Each row was made from one small tree. The marks that hang from a mark follow it in brackets, in the order of their numbers. Every link used is in the known rows. Write each row's tree.
Known rows:
J454(J117(J173(J162) J918(J75(J495)))): [ 0.43  0.34 -3.70 -0.69  0.83 -0.44 -0.75 -0.73 -0.97  0.16  1.41 -2.51
  0.54  0.92  0.96 -0.42 -1.46  3.30 -0.26  0.82  0.09  0.18  0.85  0.05
  1.61  1.89  2.09  1.81 -0.24  1.78  0.48 -1.47 -0.59  1.44 -0.54  0.78
  1.43  2.80  0.31 -4.21  0.63  0.49 -0.71]
J823(J970(J173(J162))): [ 0.39  0.98  0.36 -2.07 -0.28  1.02  3.76 -0.48  2.42 -0.78  0.26 -5.21
 -2.89 -0.60 -0.85 -0.15  0.87  2.43 -0.48  0.46 -0.90  0.31 -0.38  2.19
 -3.05  1.10 -0.46 -2.11 -0.85  0.15  1.82  0.49 -1.18  0.14  0.88 -0.75
 -0.24  0.95  1.40  0.22  1.70 -1.02  2.44]
J75(J495(J163(J918))): [-1.01  0.58 -1.18  4.58 -1.94  1.33 -0.58 -0.67 -2.46 -0.08 -0.04  1.58
  0.34 -0.10  1.51  1.61 -0.41  0.31  1.00 -0.64  0.69 -0.23 -2.47 -0.50
 -0.55 -1.28  0.03  1.41 -0.13  0.12  0.57  0.23 -1.29  1.92  0.61  0.86
 -2.68 -0.59 -0.36  0.60 -0.17 -0.03  2.39]
J454(J117(J918(J75(J495)))): [-0.50  0.24 -1.91  1.22 -0.40 -0.22 -0.89  0.97 -4.33 -0.10  1.13 -0.62
  0.69 -0.03  1.97  0.18 -1.94  3.04 -0.46  0.49  0.29  0.33 -0.09 -1.08
  0.76  0.39  1.23  2.21  0.45  1.87  0.71 -1.89 -0.13  0.21 -1.69  0.55
  0.02  1.52  0.37 -3.13 -0.45  0.33  0.70]
J780(J75(J454(J117(J173)) J495) J162): [ 1.23  0.51 -0.82 -3.27  0.89  1.78 -1.65  0.06 -2.87  0.21 -0.30  4.34
  0.53 -0.73 -0.96 -0.31 -1.16  0.55 -0.45 -0.22 -0.13  0.93 -1.96 -2.53
  4.67  3.11 -0.80  0.26 -3.26  0.54 -1.12 -0.78  0.37  0.25 -0.03  0.15
 -0.15 -2.09  0.06 -3.47  1.67  3.18 -2.51]
J970(J173(J454) J452(J162(J823(J662))) J495): [ 1.61 -0.95  1.17  0.35  2.47 -0.80  0.80 -2.33  4.28 -0.57 -1.15 -7.01
 -0.84 -1.88 -2.94 -0.48  2.11 -1.57  0.73  1.13 -1.21  0.45 -2.19  7.55
 -3.12 -1.88 -3.20 -0.46 -0.23 -1.93 -0.75  2.21  1.50  0.35 -0.88 -1.06
  2.50  0.65  2.83 -3.51 -0.67 -0.48  0.93]
J75(J454 J495(J163(J117))): [ 0.48  1.50  3.21  0.51 -0.87  0.18  0.47  0.30 -4.47 -0.21  1.04  3.70
  0.00 -0.76  2.27  1.36 -1.51 -1.26  1.04 -0.89  1.68  0.14 -2.40 -1.32
  2.99 -1.37 -1.51 -0.19 -1.88 -0.46  0.06 -0.03  1.02  0.41 -0.13  1.03
 -2.93 -2.00  0.62 -1.13 -1.12  2.03  2.37]
J454(J117(J173 J918(J75(J495(J163))))): [-1.01  0.27 -2.09  2.61 -1.05 -1.02 -1.89 -1.17 -2.32  0.32  1.30 -1.11
  1.73  1.44  1.88  0.20 -1.98  1.19 -0.31 -0.26  0.35  0.11 -0.21 -0.03
  2.06  0.04  1.81  2.45  0.00  1.95 -0.21 -1.51  0.16  0.17 -1.03  0.53
  1.03  0.65  0.55 -2.94 -0.55 -0.01  1.80]
J823(J662 J780(J163) J970): [-0.64  0.74  0.11 -0.11 -2.12 -0.28  0.23 -0.86 -0.39  0.45 -1.08  5.87
 -0.86 -3.97 -2.39  1.40  3.17 -1.61 -0.06 -0.85 -0.80  0.33  0.30 -3.02
 -3.16  2.08  1.39 -1.87  1.85 -0.07 -0.47 -1.12 -1.36 -0.95  3.02 -1.83
 -3.10 -1.75  0.05  5.81  1.61 -1.45  1.42]
J823(J662(J495 J780(J163)) J970): [-1.30  2.42 -1.83  1.78 -1.29  0.75 -0.14 -0.02 -0.16 -0.13 -0.36  0.91
 -1.18 -4.64 -3.60  1.30 -0.39  0.17  0.19  0.32 -0.62  1.23  0.52 -4.28
 -2.64  1.11 -1.72 -0.49 -0.07  1.09 -0.58 -0.74 -1.32  0.83  2.68 -1.45
 -2.04 -0.18  1.94  4.87  0.64  0.03  2.21]
J495(J163(J117 J780(J162(J823)))): [-1.81  1.16  0.86 -1.39 -0.69  4.03  1.42 -0.61  3.27  0.28 -0.92  3.59
 -1.09  0.86  0.26  1.96  2.38 -2.88  1.99 -1.07  1.31 -0.70  0.88 -1.86
 -0.14 -3.20 -0.29 -0.85 -2.25  1.73 -0.04  0.15 -0.88 -0.12  1.71 -0.67
 -3.19 -2.31 -1.10  7.30 -1.28  0.74  2.21]
J162(J117(J173) J454 J823(J662(J780(J163)))): [-0.55 -2.43  2.61  2.00 -1.01 -3.53  1.83  1.07  1.60  0.51 -0.95  3.63
  0.08  1.28 -3.22  0.40  1.82 -6.12  0.82 -0.89  0.55 -0.85  1.31 -3.20
 -1.03 -1.29 -0.92 -0.91  3.42 -1.17 -0.81  0.79  0.66 -1.89  2.86 -0.08
  0.61 -1.52 -0.43  2.87 -1.21 -1.64 -2.23]
J75(J454(J117) J495(J163(J918))): [ 0.25 -0.08  0.37  3.28 -0.97  0.25  0.70  0.61 -2.60 -0.69  0.13  1.90
  0.18  0.24  1.80  2.45 -1.81  2.72 -0.09 -0.91  1.30 -0.31 -3.68 -0.66
  1.78 -1.48 -0.32  2.17 -2.14 -0.89  0.88 -0.08  0.62 -0.05 -1.78  1.08
 -1.90  0.02 -0.21 -3.25 -0.08  0.94  0.56]
J163(J780(J75(J495) J162(J823(J970))) J918): [-1.34 -0.37 -3.98  0.38 -0.56  4.13 -0.53  0.04  3.82 -0.13 -1.75  0.90
  1.04 -1.59 -0.91 -1.61  3.37  3.45  0.46 -0.43  0.94  0.46 -1.42 -3.09
 -0.98  2.52  0.17 -0.53 -2.02 -0.47 -0.09  0.37 -1.70  2.26  3.37 -0.71
 -3.93 -1.30 -2.15  0.26  2.88 -2.23 -3.24]
J495(J163(J918(J75))): [-2.09 -0.58 -1.84  3.83 -3.83  0.69 -0.19 -1.63 -0.53 -0.07 -0.51  1.24
  1.11  1.24  1.41  2.94 -0.59 -1.66  0.06 -0.78  0.13 -0.09 -1.37  1.08
 -1.69 -2.58  1.30  1.03 -0.01  1.91  0.81 -1.32 -0.43  1.21 -2.32 -0.11
 -1.36 -0.32 -0.59  2.19 -0.05 -1.05  2.76]
J495(J163(J780(J162(J454 J823(J970))))): [-1.27  1.88  2.00 -1.72 -2.88  2.64  0.80  0.37  3.61  0.40 -1.48  1.47
  0.86  2.21 -1.37 -0.11  0.31  0.75  0.52 -0.81  0.49 -0.26 -0.11 -0.78
 -1.43 -1.60  0.61 -1.69 -1.76 -2.26  0.02  0.84 -0.24 -1.14  1.07 -0.58
 -3.59 -1.88 -2.55  5.54  0.16 -1.11  2.24]
J162(J117(J918(J75(J495))) J454 J823(J662)): [-0.57 -1.38  1.58  0.96 -2.42 -3.33  1.34  1.93 -3.72  0.18 -0.18  1.22
  1.49  1.16 -1.04 -0.83  0.62 -2.24  0.67 -0.57  1.13 -0.68 -1.06 -2.35
  2.51  0.86  0.37 -0.36  4.62 -2.54  0.11 -0.47  2.00 -0.27  1.40  0.76
 -0.39 -0.20 -0.92 -5.17 -1.21 -3.02 -1.76]
J452(J173 J823(J662 J780(J162) J970(J495))): [-1.29  1.42  0.76 -0.67  2.33  0.10 -2.80  0.99  1.71  0.62 -0.96  6.39
 -0.75 -6.07 -3.28 -0.32  4.61 -1.52  0.23 -1.03 -1.90 -0.17  1.61 -0.55
 -2.33  3.16  0.35 -1.35  0.77 -1.62 -1.26 -0.25  1.11 -1.40  4.02 -1.09
  0.06 -0.43 -0.72  0.07  2.81 -0.47 -0.15]
J662(J495(J163(J918)) J780 J823): [-1.81  0.73 -0.83  6.27 -0.91  1.12 -0.58 -0.06  1.80  0.07  0.24 -1.30
 -1.74  0.09 -0.27  1.00 -2.13  0.23  0.74  0.10  0.63  0.46  1.16 -1.95
 -1.37 -3.66 -1.48  2.42 -0.18  1.12 -2.10 -0.37 -1.11  0.74  0.82 -0.47
  0.11  0.83  0.82  7.51 -3.19  1.17  1.91]
J173(J117(J918(J75)) J162(J454 J823)): [ 0.40 -0.13  0.12 -5.37 -0.27 -0.41  0.19  1.35  0.95 -0.31 -0.34 -2.62
  0.12  4.27  0.46 -1.53 -1.15 -0.20 -0.27  0.77  0.47 -0.74  4.65  0.02
  2.84 -0.11  1.74 -1.30  0.65 -1.36  1.10  0.02  0.85  0.78 -0.57  0.94
  1.85  4.08 -1.65 -0.91  0.08 -0.24 -0.40]
J662(J823(J780(J163) J970(J452(J162)))): [ 1.14  0.90  1.85 -0.48  1.19  0.73 -0.24 -0.72  2.04  0.21 -0.39 -2.46
 -0.73 -1.99  0.50 -1.91  1.45  1.52  0.22  0.24 -1.35 -0.38  2.39 -1.51
 -4.15  0.90 -0.24 -2.02 -0.66 -1.50 -2.60  0.09 -1.76 -0.92  0.52 -2.40
 -0.47 -2.53  0.43  5.05 -1.69 -0.09  0.34]
J75(J454(J117(J173)) J495): [ 1.56 -0.02  2.18  1.85  1.47 -1.63  0.44  0.72 -3.57  0.10  1.58  4.62
  0.42 -0.34  0.50 -0.07 -2.25  1.49 -0.36 -0.51  0.75  0.55 -1.79 -0.14
  2.03  0.87 -1.00  1.47  0.03 -0.28  0.65 -0.06  1.28 -0.02  0.46  1.53
 -0.77  0.62  0.63 -5.02 -0.37  1.56 -1.21]
J918(J75 J117(J173(J162 J454))): [ 0.61  0.29 -1.51 -2.18  1.22 -0.58 -1.14 -1.16  2.61  0.24  0.74 -3.08
  1.30  1.40  1.24  0.49 -0.20 -1.52 -0.44  1.72 -0.69 -0.16 -1.13  2.21
  1.05  0.42  1.01 -0.39  1.00  1.62  0.09  0.45 -0.41  1.79 -2.98  0.00
  2.00 -0.42 -0.34  0.73  0.07 -0.39 -2.75]
J780(J75 J162(J117 J454 J823(J970)) J163): [ 0.32  0.49  0.55 -5.54 -2.38  3.86  0.44  2.12 -0.40  0.00 -2.67 -1.94
  0.39  1.32 -1.57 -0.41  0.93 -1.52  0.23 -0.22 -0.53 -0.89 -0.98 -6.74
  1.64  2.01  0.52 -4.17 -2.48 -1.80 -1.58  0.99 -1.11 -0.83 -0.03 -1.51
 -0.52 -5.95 -1.36  1.14  1.57  0.06 -1.89]
J162(J823(J780 J970)): [-0.79  0.63  4.07  0.58 -0.55  0.26  0.81  0.94  0.70  0.60  0.33  1.48
 -1.25 -0.06 -1.51 -1.28  0.67  0.39  0.42 -0.55  0.36  0.54  0.99 -1.83
 -1.59  1.18  0.58 -0.73  1.54 -1.97  0.30  0.01 -0.39 -1.08  3.94 -0.75
 -2.22 -0.53 -0.27  3.85  1.00 -2.75  1.99]
J823(J780(J162(J454))): [ 0.64  0.19  2.79 -0.86 -0.14 -0.11 -0.61  0.64  0.21  1.31 -0.73  7.85
 -0.42 -0.30 -1.73  0.56  1.18 -2.50  0.01 -0.60 -0.49  0.73  0.44  1.91
 -1.44 -0.30  0.72 -1.12  2.10 -1.49  0.10 -0.98 -1.27 -2.20 -0.28 -0.39
 -2.28 -0.93 -2.28  4.00 -0.04  1.51 -0.90]
J970(J173(J162(J454(J117) J823(J662))) J452): [ 1.50 -3.16  0.46 -4.09  1.19 -1.01  4.80 -1.65  3.87 -1.67 -1.33 -2.63
 -2.86  2.84 -3.74  1.08  2.29 -1.02 -0.73 -0.51 -0.33 -1.42  1.03  3.89
 -3.77 -2.53 -2.57 -0.65  0.39 -2.45  1.63  1.05 -0.51 -1.37  0.12 -0.82
  2.43  3.10  0.87 -0.07 -1.02 -0.45  1.26]
J454(J117(J173 J918(J75(J495)))): [-0.15 -0.42 -1.97  2.76  0.33 -1.74 -1.23 -0.49 -2.72  0.39  1.76  0.24
  1.48  0.26  1.58 -0.61 -1.57  1.66 -0.60  0.07  0.18  0.58  0.47  0.52
  1.35  0.95  1.32  2.39  1.34  2.29  0.37 -1.60  0.17  0.40 -0.55  0.83
  1.13  1.56  0.50 -4.73 -0.20 -0.28 -0.29]
J454(J117(J918(J75))): [-0.66 -0.48 -1.23  0.68 -1.02 -0.71  0.60  0.60 -3.24 -0.02  0.87 -0.48
 -0.05  0.62  1.59  0.87 -2.20  1.58 -0.96  0.35 -0.24  0.37  1.13  0.18
 -0.26 -0.85  1.25  2.24  0.67  3.09  1.07 -2.00  0.19 -1.13 -2.67  0.26
  0.99  1.60  0.51 -0.21 -0.53 -0.23  1.03]
J452(J162 J823(J780(J75))): [-0.85 -0.51 -1.43 -2.85  1.55  0.11 -3.42  1.82 -0.78  1.24 -1.35  2.14
 -1.17 -2.59  0.17 -2.98  0.04 -2.27  0.08  1.24 -1.22 -1.59  3.32 -3.27
 -2.76  1.99  1.03 -1.36 -0.66 -0.72 -2.41 -0.14  1.11 -1.83  0.69 -0.58
 -0.33 -0.57  1.08  8.69  1.36  1.27 -0.22]
J495(J163(J780(J75) J918)): [-2.76 -2.11 -3.88  2.41 -3.27  1.43 -0.11 -1.62  2.17 -0.13 -1.75  2.30
  0.23  0.92  0.62  1.21  0.86 -0.82 -0.26 -0.84  0.69 -0.53 -1.24 -0.26
 -3.26 -1.95  0.97  1.36 -0.91  2.42  0.11 -0.14 -0.88 -0.11 -0.33 -0.59
 -2.10 -1.41 -0.92  8.69 -0.17 -0.94  0.52]
J454(J117(J173 J918)): [ 0.45 -1.19 -0.03  2.41  0.65 -2.14  1.96 -0.58 -1.70  0.50  1.50  0.60
 -0.88  0.43  1.07  0.04 -1.93  0.33 -0.78 -0.17 -0.47  0.46  2.19  2.18
  0.17 -0.95  0.50  2.83  1.59  3.34  1.01 -0.33 -0.02 -1.96 -0.12  1.00
  2.16  1.30  0.96  0.68 -0.42 -0.53  0.35]
J970(J173(J162(J117) J454) J452): [ 1.08 -1.40  0.99 -1.49  2.41 -0.05  3.75 -2.21  5.36 -1.42  0.04 -7.63
 -2.18  1.34 -0.32  2.30  1.99 -0.73 -0.01  0.80 -0.92 -0.25 -2.64  6.10
 -1.62 -1.69 -3.52 -1.48  0.26  0.05  2.02  2.35 -1.35 -1.71 -2.46 -0.90
  2.88  0.05  2.55 -0.70 -1.67  0.47 -0.45]
J452(J162 J823(J662)): [-0.25  0.68 -1.11 -1.63  0.73 -0.66  0.51  1.30 -2.32  0.75 -1.06  3.82
 -1.43 -3.82 -0.78 -0.80 -0.07 -3.05  0.73  1.00 -1.82 -1.74  3.77 -2.44
 -2.85  0.22 -0.54 -1.06  0.29  0.12 -0.87  0.37  2.26 -0.36  1.53  0.55
 -0.65  1.17  1.49  5.84  1.05  0.19  1.40]
J454(J117(J173(J162(J823)) J918(J75))): [ 0.10 -0.65 -1.82 -2.00  0.24 -0.37  0.97 -0.63  0.80  0.21  0.85 -3.33
 -0.28  3.10 -0.19 -0.37 -1.60  1.91 -0.22  0.44  0.11 -0.12  2.79  0.19
  1.27  0.27  2.38  1.69 -0.04  1.83  0.48 -1.11  0.18  0.55  0.07  0.62
  2.63  3.04  0.28 -0.88  0.74 -1.06  0.25]
J117(J173(J454) J918(J75(J495))): [ 0.47  0.18 -0.50  3.37 -0.66 -2.92 -2.52 -1.95 -1.76  1.18  1.91 -0.61
  3.68  0.10  1.88 -1.22 -1.97  0.29 -0.41  0.55 -0.03  2.05 -0.40  3.76
  2.99  0.44  1.13  0.86  2.53  1.00 -0.39 -0.12  0.87  1.15 -0.95  1.70
  0.96  1.19  0.21 -3.33  0.97 -1.24 -0.37]
J662(J495 J780 J823(J970(J452))): [-0.32  2.17  1.39  3.17  1.66  0.54  0.00 -0.12  1.66 -0.60  1.64 -4.54
 -1.19 -2.09 -1.12 -1.59 -2.27  2.33 -0.17  0.75 -0.38  1.62  2.07 -1.59
 -2.49 -0.45 -4.35  0.93 -0.18 -0.31 -1.45  0.06 -1.28 -0.27  1.93 -1.58
  0.51  0.39  2.08  3.39 -3.28  0.45  1.59]

Which tree is each row?
[-0.03  0.09 -2.69 -1.06 -2.97  2.60 -2.29 -0.35 -2.11  0.29 -2.12  2.24
  1.47  0.55 -0.12  0.40 -0.11 -1.13 -0.02 -0.43 -0.01 -0.08 -2.49 -1.75
  1.91  0.15  0.32 -0.52 -2.66 -1.66 -1.16 -0.07 -1.31  0.90 -1.50  0.01
 -1.77 -2.72 -2.49  0.70  1.65  1.70 -0.43]  J780(J75(J495(J163(J918))) J162(J454))
[ 0.80 -0.20  1.01  2.09 -0.82 -3.78 -1.53 -1.17 -3.36  0.73  2.03  2.38
  3.29 -0.14  1.31 -1.83 -2.49  0.76 -0.61 -0.75  0.60  1.86 -0.07  4.04
  2.60  1.70  0.66  0.81  2.69  1.09 -0.12 -1.43  1.63  1.18 -0.15  1.88
 -0.27  0.91  0.85 -6.23  0.22 -0.83 -0.35]  J117(J173 J918(J75(J454 J495)))
[ 0.57  0.96  2.56  2.56  1.94 -0.70 -0.63 -1.18  1.21 -0.62  1.10 -4.97
  0.84 -2.78 -0.36 -0.27 -0.21  1.87 -0.55  0.25 -1.60  1.78 -2.18  5.18
 -2.82  0.21 -2.73  0.61 -0.94 -0.97  0.89  1.82  0.26 -0.59 -1.23 -0.77
  2.16 -1.10  0.39 -3.93  0.34 -1.20  0.79]  J823(J970(J452(J173(J454)) J495))
[ 0.81  0.48  0.16 -2.32  0.66  0.14 -0.85  0.55 -1.02 -0.19  0.87  0.88
  1.31  2.34 -0.75 -0.37 -1.86  2.48  0.18  0.15  1.26  0.07 -1.12 -2.16
  2.73  1.95  1.03  0.13 -1.38 -1.42  0.08 -1.15  1.48  2.67  0.38  0.95
 -0.36  2.21 -0.12 -6.30  0.63  0.84 -1.09]  J918(J75(J454(J117(J173(J162(J823)))) J495))
[ 0.81 -1.70  3.69  0.22 -0.58 -0.90  4.34  2.11  1.23 -0.65 -0.22 -3.27
 -1.76  2.50 -1.11 -1.27 -0.28  1.52 -1.35 -0.39  0.25 -0.72  0.35  0.23
 -2.38 -1.94 -0.36 -1.15  0.08 -3.48  1.51  1.23  0.87 -2.58  0.11 -0.25
  0.69  1.06 -0.61 -1.77  0.70 -2.36  1.27]  J162(J454(J117) J823(J970(J173)))
[ 0.21  0.36 -1.97  0.06 -0.92  1.07 -1.16 -0.17 -4.36  0.05  0.51  0.99
  1.16 -1.66  3.25  0.84  0.42 -0.95  0.73 -0.28  0.76  0.02  1.14 -2.23
  0.04 -0.81  1.20 -1.09  0.28  2.87 -0.61 -1.35 -1.62  2.17 -1.04  0.44
 -1.68 -1.43  0.54 -0.34 -0.43  1.16  1.11]  J780(J163(J117(J918(J75(J495)))))
[ 0.94 -0.79 -2.80 -0.43  0.07  1.45 -2.56 -1.57 -2.88  0.50 -0.22  1.26
  1.17 -1.42  1.98  0.05  0.65 -3.73  0.38  0.35  0.37  0.13 -0.55 -4.37
  2.27  0.00  0.07 -1.46 -1.92  1.83 -2.19  0.99 -1.14  1.87  0.26  0.14
  0.20 -3.42  0.52  2.90  1.27  2.20 -1.33]  J780(J75(J495) J163(J117(J173(J454))))
[ 0.14  0.61  0.55  0.23 -0.39 -0.32 -1.29  1.50 -4.68 -0.37  0.96  3.68
  1.65  0.03  0.95  0.76 -2.42  2.16 -0.55  0.05  0.86  0.53 -2.57 -1.85
  1.41  0.97  0.20  0.72 -0.55 -0.21  0.61 -1.97  1.47  1.13 -2.10  0.62
 -1.69  0.79  0.06 -5.83 -0.45  1.62 -0.47]  J918(J75(J454(J117) J495))
[ 1.32  0.82 -0.44 -2.80  1.81 -1.11 -1.90  0.11 -0.33 -0.31  1.20 -0.22
  2.01  0.50  1.16 -0.97 -0.42  0.72 -0.14  0.61  0.63 -0.28 -2.61  0.96
  2.26  3.12  0.20 -0.49  0.84 -0.04 -0.14 -0.53  0.11  3.32 -1.25  0.65
 -0.43 -0.63  0.16 -6.08 -0.49  0.68 -3.45]  J918(J75(J454 J495) J117(J173(J162)))
[ 0.07 -1.63  2.10  0.90  3.27 -3.61  0.03  2.42  0.51  0.47 -0.02 -0.71
 -1.64 -0.64  1.30 -2.69 -0.30 -0.78 -0.20  0.06 -1.65 -1.15  4.42  4.10
 -0.61 -0.21 -1.30 -0.26  0.02 -0.15  0.98  1.04  1.35 -1.62 -2.42  0.62
  4.01  1.22 -1.38 -0.35 -0.22  0.39 -2.21]  J452(J162(J454) J173(J117(J918)))
[ 0.12  2.19 -3.07 -2.76 -1.00  1.71 -1.38 -0.52 -0.46 -0.08  0.26 -6.74
  0.56  2.26  1.78  1.86 -2.79  4.62  0.13  2.04  0.16  0.10 -1.57 -0.92
  3.92 -0.76  2.41  1.15 -3.47 -0.35 -0.09 -0.01 -0.18  0.42 -3.79  0.62
  1.27  2.22 -0.32  0.83  1.30  1.28  1.56]  J173(J162 J454(J117(J918(J75(J495(J163))))))
[ 1.81 -0.27  1.88  1.82  1.22 -2.86  0.58  0.51 -3.94  0.18  1.94  2.36
  0.70 -0.50  1.34 -0.91 -2.77  2.93 -0.65 -0.57  0.80  1.02 -0.63  1.74
  3.13  0.90 -0.44  2.19  0.72  0.34  0.49 -0.17  1.33 -0.80  0.05  2.02
  0.06  1.00  1.03 -5.62 -0.22  0.54 -0.99]  J75(J454(J117(J173 J918)) J495)
[-1.95 -0.40  2.13  0.56  3.29 -2.50 -2.00  1.14  3.43  0.18 -0.36  5.64
 -0.93 -3.95 -0.57  0.01  4.18 -3.24 -0.84 -0.41 -1.63 -0.95  4.00 -1.95
  0.91  1.35 -0.91 -1.93  1.38 -1.97  0.20  1.78  2.40 -3.39  3.05 -0.57
  2.45  1.81 -0.84  3.94  2.77 -1.51 -1.11]  J452(J173(J117 J454) J823(J662 J780 J970))
[ 0.61 -0.53  2.37  2.74  2.77 -1.08 -1.64 -1.55  0.58 -0.42  0.65 -1.41
  0.70 -1.43 -0.71  0.76 -0.25 -0.71 -0.06 -0.05 -1.37  1.34 -1.80  6.87
 -3.15 -1.86 -3.00  1.75  0.31  0.18  0.48  1.69  0.20 -0.21 -2.03 -0.05
  3.22 -0.27  0.48 -1.88 -1.48  0.77  0.33]  J970(J452(J173(J454)) J495)
[ 0.73  0.64  1.86 -2.78  0.26  0.61  3.24  0.96  1.44  0.21  0.24 -7.07
 -1.74  2.67  0.22  0.70 -1.23  1.37  1.26  1.54  0.19 -0.09 -0.27 -0.05
  3.61 -0.71  0.44 -0.27  0.28 -0.45  0.75  2.26  0.27 -0.93 -0.12  1.07
  2.01  0.58  0.52  2.72  0.42 -1.44 -0.81]  J173(J162(J117(J918) J823) J454)
[-0.31 -1.22 -1.36  2.18 -0.22 -2.15  0.36 -0.86 -1.56  0.47  1.48  0.18
  0.79  0.85  1.30  0.07 -1.91  0.24 -1.09 -0.06 -0.39  0.62  1.75  1.89
  0.33 -0.24  1.52  2.40  1.57  3.49  0.76 -1.73  0.47 -0.88 -1.50  0.49
  2.08  1.63  0.61 -1.76 -0.28 -0.80  0.08]  J454(J117(J173 J918(J75)))
[-0.51 -0.41 -4.10 -0.05 -0.40  1.97 -0.53 -1.51  4.99 -1.40 -1.23 -8.55
 -0.90  0.73  0.52  1.95  2.77  0.23  0.10  0.63  0.11 -1.12 -4.53  5.66
 -3.04 -1.23  1.57  0.13 -0.65  1.18  0.11 -0.12 -1.25  2.94 -3.48 -1.13
  0.99 -0.15  0.96 -4.20 -0.74  0.24  0.46]  J970(J173(J162) J495(J163(J918(J75 J117))))
[ 0.17 -0.75 -0.62  2.41 -1.95 -2.81 -1.50 -0.17 -2.68  0.55  0.82 -0.05
  2.57  2.56  1.61 -0.67 -2.61  0.32 -1.05 -0.33  0.53 -0.20 -0.21  0.99
  1.34 -1.28  1.84  1.54  0.86 -1.08 -0.13 -0.82  0.83 -1.03 -2.57  1.07
  0.83  0.78 -1.31 -3.32 -0.73 -0.04  0.73]  J162(J454(J117(J173 J918(J75(J495(J163))))))
[ 1.08  0.66  2.32  0.89  2.18  0.68  1.21 -0.91  2.63 -1.62  0.72 -5.88
 -1.33 -1.26  1.07 -1.85  2.02  0.19 -0.76  0.19 -0.94  0.28  0.93  2.71
 -1.69 -0.13 -2.68 -1.01  0.44 -0.38 -0.41  1.18  0.27 -0.14  1.15 -1.67
  2.29  0.06  1.83 -5.21 -3.22  0.08  0.96]  J662(J823(J970(J173(J117) J452 J495)))
[ 1.36 -0.43  1.10 -3.47  1.95  0.99  0.76  1.17  3.79 -1.02 -1.01 -4.34
 -2.36  2.39 -1.66 -1.25  1.69 -1.50  0.10  0.76  0.34 -0.95  0.57  3.55
 -0.91 -0.93  0.09 -1.81  0.44 -2.28  0.83  1.68  0.77  1.23  0.72  0.19
  2.07  3.27  0.07 -4.76 -0.93  1.66 -0.13]  J970(J173(J117 J162(J454 J823)) J495)
[ 0.68  0.97  1.08 -5.41 -0.21  0.30  2.90  1.25  1.66 -0.62 -0.99 -0.24
 -1.96  1.15 -2.19 -0.62  0.94 -1.30  0.03  0.59 -0.19 -1.06  3.41 -3.55
  1.92  1.40 -0.06 -2.39 -0.48 -3.21  1.67  1.35  1.01  0.38  3.05 -0.11
  0.30  2.99 -1.74  0.38  1.53 -1.27 -0.14]  J173(J117 J162(J454 J823(J662 J970)))
[ 0.27 -3.01  1.14  0.24  0.56 -1.86 -2.24  1.26 -0.77  0.93 -0.47  4.17
  0.28  2.77 -1.88 -2.87  0.21 -1.54 -0.61 -0.55  1.25 -0.71  0.39 -3.54
  0.61  0.95  1.40  0.72  1.35 -3.89 -1.45  0.08  0.41 -1.61  2.47 -0.04
  0.42 -0.01 -1.93  1.32  0.25 -0.18 -2.35]  J162(J454(J117(J173)) J823(J780(J75(J495))))
[-1.54  0.88  0.55 -1.35 -1.01  2.85  1.69 -0.80  2.95  0.41 -0.57  1.39
 -0.75  0.78  1.04  1.12  1.82 -1.38  1.69 -1.13  1.35 -0.27  2.01  0.01
  0.96 -3.22  0.19 -0.13 -1.54  2.33 -0.21  0.05 -0.79 -0.88  1.30 -0.15
 -2.38 -1.81 -0.70  6.66 -1.01 -0.24  2.44]  J495(J163(J117(J918) J780(J162(J823))))
[-0.59 -1.08 -2.66  1.75  1.65  2.17  1.64  0.14  5.70 -0.24 -1.15  3.18
 -0.23 -1.83  1.06  1.46  4.23  0.33  0.11 -0.30  0.08 -0.59 -1.14  2.88
 -3.56 -1.16 -0.54  0.76  1.52  3.11  1.47  0.49 -2.78  0.59 -0.98 -0.43
 -2.83 -1.73 -1.99  3.15 -0.69 -1.09 -5.03]  J163(J780(J162) J918(J117))
[ 0.72  1.32 -0.59 -5.01 -0.66  4.03 -1.93  1.39 -3.68 -0.26 -1.84  2.99
  0.76 -1.14 -0.25  1.21  0.59 -0.64  0.83 -0.39  0.02 -0.24 -3.90 -5.71
  4.04  3.37 -0.58 -2.81 -2.83  0.70 -1.91 -0.16 -1.12  0.88 -0.78 -0.55
 -1.84 -6.00  0.66 -1.98  0.36  3.91 -3.00]  J780(J75(J454 J495) J162(J117) J163)
